Below are the code and all the weights of a small trained network. Each question names an input and a target symbol and asks about switching units off, where a switched-off unit gives its printed mean instead of its output.

import numpy as np


def w(rows, s, z=0):
    codes = np.array(rows[::2]) - 128.0
    scale = np.full(codes.shape[1], s)
    scale[-1] = z or s
    return codes * scale


def f(y):
    return y / 2 * (1 + np.tanh(0.7978845608 * (y + 0.044715 * y**3)))


def softmax(a):
    e = np.exp(a - a.max(-1, keepdims=True))
    return e / e.sum(-1, keepdims=True)


def log_softmax(a):
    a = a - a.max(-1, keepdims=True)
    return a - np.log(np.exp(a).sum(-1, keepdims=True))


def net(x, mask):
    ids = ['ΔΞΦαηθω'.index(c) for c in x.split()]
    T = len(ids)
    res = E[ids] + P[:T]
    r = res
    for j in range(2):
        rows = slice(3 * j, 3 * j + 3)
        q, k, v = (r @ M[0][rows].T for M in (Q, K, V))
        z = softmax(np.where(np.tri(T) > 0, q @ k.T / 3**0.5, -1e9)) @ v
        o = O[0][rows]
        res = res + np.where(mask[j], z, o[:, -1]) @ o[:, :-1]
    y = f(res @ A[0][:, :-1].T + A[0][:, -1])
    res = res + np.where(mask[2:6], y, B[0][:, -1]) @ B[0][:, :-1]
    return log_softmax(res[-1] @ U[:, :-1].T + U[:, -1])


Q, K, V, O, A, B = {}, {}, {}, {}, {}, {}
E = w([
[26,140,207],'Δ',
[111,168,206],'Ξ',
[70,140,176],'Φ',
[49,106,3],'α',
[49,188,175],'η',
[102,37,137],'θ',
[220,187,54],'ω',
],0.016)
P = w([
[200,167,102],'0',
[224,63,153],'1',
[160,78,157],'2',
[173,104,163],'3',
[215,106,69],'4',
[137,138,67],'5',
[254,102,73],'6',
[166,117,68],'7',
[151,124,112],'8',
[232,132,84],'9',
[101,222,99],'10',
],0.0074)
Q[0] = w([
[214,187,254],'H0',
[158,161,189],'H0',
[156,118,96],'H0',
[167,110,136],'H1',
[50,84,202],'H1',
[61,111,204],'H1',
],0.0091)
K[0] = w([
[125,226,126],'H0',
[146,210,179],'H0',
[157,175,245],'H0',
[197,160,114],'H1',
[104,211,84],'H1',
[148,190,89],'H1',
],0.011)
V[0] = w([
[120,76,195],'H0',
[87,162,151],'H0',
[138,166,108],'H0',
[72,156,168],'H1',
[58,8,64],'H1',
[101,205,109],'H1',
],0.016)
O[0] = w([
[127,192,194,198],'H0',
[75,74,133,160],'H0',
[156,71,103,76],'H0',
[141,73,189,253],'H1',
[63,81,90,151],'H1',
[241,12,103,214],'H1',
],0.011,0.003)
A[0] = w([
[172,78,81,3],'N0',
[112,155,17,50],'N1',
[82,162,254,119],'N2',
[131,106,209,52],'N3',
],0.0063,0.0038)
B[0] = w([
[80,3,220,131],'N0',
[94,143,178,191],'N1',
[52,221,7,254],'N2',
[18,223,232,187],'N3',
],0.0079,0.004)
U = w([
[10,118,202,1],'Δ',
[114,185,169,106],'Ξ',
[64,139,165,138],'Φ',
[39,39,101,124],'α',
[90,74,254,222],'η',
[46,199,50,233],'θ',
[212,171,44,138],'ω',
],0.0075,0.0057)

Each question gives the input, a string of symbols that net reads in full, and the target symbol t.
The units are the heads (3 rows each of Q, K, V and O) and the neurons (one row each of A and B). Each row of codes is followed by its name. A weight is (code - 128) times the scale printed after its matrix; where a second scale follows, it is the last column's (O, A, B and U).
mask holds one flag per unit, heads first, then neurons. A switched-off unit (its flag False) gives its mean, the last column of its rows in O or B, instead of its output. The means were averaged over made-up inputs and are rounded, as every weight is.
A unit's drop is (log p(t) with every unit on - log p(t) with that unit switched off) / (log p(t) with every unit on - log p(t) with every unit switched off).
The circuit of an input: a set's keep is (log p(t) with only the set's units on - log p(t) with every unit switched off) / (log p(t) with every unit on - log p(t) with every unit switched off). Starting from all 6 units, units are removed one at a time, each time the one whose removal leaves the highest keep (on an exact tie, the one counted first), for as long as the keep stays at least 0.8.
circuit, biggest first: the units of the circuit, biggest drop first
unit that matters most: the unit with the biggest drop
which heads matter: for each layer, one digit per head in row order, 1 if its drop is at least 0.15 and else 0, layers parted by /
drop when u is switched off: that unit's drop, to one decimal
input θ θ Δ, target θ: circuit, biggest first	[N2 H0]
input ω Ξ α η, target ω: which heads matter	11
input θ η Δ, target θ: circuit, biggest first	[N2]
input θ η Φ, target θ: circuit, biggest first	[N2 H0]
input Ξ Ξ θ, target Ξ: circuit, biggest first	[H0 H1 N2]
input η ω ω η η, target ω: which heads matter	01
input Φ α Φ η α, target α: circuit, biggest first	[H0 N0 H1]
input α Ξ α Ξ Ξ Φ, target α: which heads matter	11
input θ η θ α η ω ω η η Ξ, target ω: circuit, biggest first	[H1 H0]
input θ Φ ω Ξ, target θ: which heads matter	01
input ω Δ θ, target ω: which heads matter	01
input θ η ω ω α α Ξ, target ω: which heads matter	11
input θ η θ, target θ: which heads matter	11
input Φ θ Ξ, target θ: unit that matters most	N2
input ω θ Δ, target ω: drop when H0 is switched off	0.1
input η θ α α α Ξ, target α: drop when N0 is switched off	0.0
input η α η Φ Ξ θ Δ η η Δ η, target η: drop when H0 is switched off	0.3
input θ Φ θ η, target θ: drop when N2 is switched off	2.0
